array([[ 16,  10, -10,  -8,   5,  -2,  -9,  18,   5,  -1, -29,  24,  16,
         21],
       [  2, -17,  -9,  38,   7,  27,  28,  -6, -33, -30, -11,  -1,   0,
         -8],
       [ 29,  11,  -6, -15,  17,   7,  -5,  23,  23,  -5, -29,  15,   2,
         27],
       [-16,  -5, -20,  31,  -9,  16,  -3,   0, -46, -14, -17,  23,  34,
         -8],
       [-28,   2,  -2,   7,  -5,  17, -17,  -8, -12,   6,  27,  -9,  10,
        -23],
       [-20,  15,  32,  -6,   5,  10,  -5,  -8,  32,  37,  74, -27, -11,
        -19],
       [-11,   6,  -9,   6, -20, -23, -13,   5, -24,  12, -17,  35,  39,
          7],
       [ -7,   5, -10,  11, -19, -23,  -6,   6, -27,   9, -23,  39,  41,
         11]]) -> 5

array([[-45, -46, -14,  51,  15,  59,   9,   5, -25,  38],
       [ 37, -36,  44, -57,  25, -31,  54,  64,  12, -59],
       [ 56, -26,  47,  -7,  64, -20,  49, -37,  -5, -47],
       [ 35, -59, -52,   1,  51,  38,  61,  33, -48, -32],
       [-52, -36,  -9, -10, -42, -23,   9, -45, -31,  35],
       [ 50, -25,  26,  -6, -59,  36,   4, -51,  41,  21],
       [  8, -25,  -6,  21,  39,  33,  33,  23,  13,  41],
       [-38, -56,  22, -37,  51,  -1, -30, -32,   0,  43],
       [ -5,  45,  37,  -6,  52, -16, -56,  52,  23, -22]]) -> 45

array([[  5,   3,  10,  25,  23,  14, -27, -52,  36,  15,  42,  14,  16,
        -59],
       [ 28, -28,  68,  18,  14,  -2, -66, -19,  34, -34,  37,  38, -38,
        -41],
       [ 63,   2, -57,  54, -64,  39, -70,  68,   4, -17, -55, -46,  33,
        -15],
       [ 42, -42,  14, -14, -44, -50,  55,   8, -70,  63,  60,  65,  -8,
         58],
       [ 47, -29,  32,  49,   1, -69,  38, -24,  29, -64,   8,  -5, -39,
         58],
       [ 68, -38,  32, -44,  13, -36, -20,  64, -57,  45, -66, -15,  27,
        -61],
       [-37, -12, -22, -65, -50, -21,  46, -36,  28,  42,  30,  13,  66,
        -42],
       [ 69,  -4,  -7,  54, -19,  32, -19,  25, -40,  71,  72,  34,  50,
          2],
       [-66,   6, -40,  42,  -5, -31, -32,  23, -18, -49,  -4,  33,  33,
         61],
       [ 65, -52,  42,  10,  64,  18, -27,  52, -64,   6,   1,  -1, -57,
        -55],
       [-52, -45, -53,  -7,  35,  35,  35, -60,  35, -62,  61,  -1,   2,
         17],
       [-25, -41,   2, -68, -18,  41,   4,  50, -68, -68,  30,  56,  -4,
        -10]]) -> -41

array([[-29,  21,  -1,  57,  21, -19,  22, -37,  28,  39,  26,  75,  37],
       [-36,  41, -39,  30,  22, -35,  18, -33, -21,  49,  47,  42,  27],
       [ 32, -45,  -2,  -6, -40,  35, -36,  10,  76, -28, -31,   1, -11],
       [ 32, -14, -63,  -2, -15,  26, -20,  -6,  30,  17,  -3,   8,  -5],
       [ 13, -47,  66, -22, -32,  25, -24,  17,  36, -43, -46, -28, -37]]) -> -47

array([[  8, -26,  25,  53,  13,  89,  41, -21,  15, -55, -27,  83,  23,
         59],
       [ 13,  23, -29, -17,  -6, -31,  -7, -35, -27,   8, -32, -34, -26,
        -10],
       [ 17,   1, -25,  19,  12,  11,   6,  -1, -34, -18,  -4,   1, -25,
         11],
       [ 27,  -5, -62,  27,  33,  -7,  22,  16, -68,  27,  12, -22, -59,
          9],
       [-17,  38,  24, -37, -38, -42, -38,  20,  35,   8,  20, -32,  21,
        -30]]) -> 38

array([[ 20,  -1,  26,   5,  10,  17,   9,  20,  -4,  24,  -2,  11, -44],
       [-35,  11,   1,  63, -24, -26, -16, -11,  23, -63, -30, -34,   6],
       [ 21,  32,   1, -10,   6,   5,  13, -25,  16,  38, -17, -15,  36],
       [-40,  -1,  23,  27, -12,  10, -19,   2,  16, -13,  21,  -6,  21],
       [ -4, -11,   9,   3,  27, -13,   5,   1, -28,   7, -10,   8,  -3],
       [-25,  30,  25, -18,   0,  12,  -1,  -2,  -9,  -5,  -6,  -4,  23],
       [-21, -15,  -3,  14,  -2, -18, -13,  15,  14,   1, -12, -13,  -7]]) -> -15

array([[-37, -45,  -5, -55,  29, -12,  45,  -9,  21,  39,  -3,  -9, -17],
       [ 37,  56,   1,  24,  41, -43,  18, -12,  25,  41,  43,  11,  13],
       [-32,  -8,  51, -30,  -3, -27,  25, -68,  15,  23, -44, -27, -10],
       [ 40,  41,  -4,  54,  40, -49,   2, -14,  13, -18,  17, -13,   4],
       [ 52,  49,  10,  42,  27, -83, -10,   7,  28, -23,  52,   1, -17],
       [ 15,  27,  -9,  11,  56, -56, -15, -16,  29,  22,  53,  -7, -11],
       [-38, -36,  52, -32, -20, -33,  49, -55, -47,  23, -43,  27, -18]]) -> -36
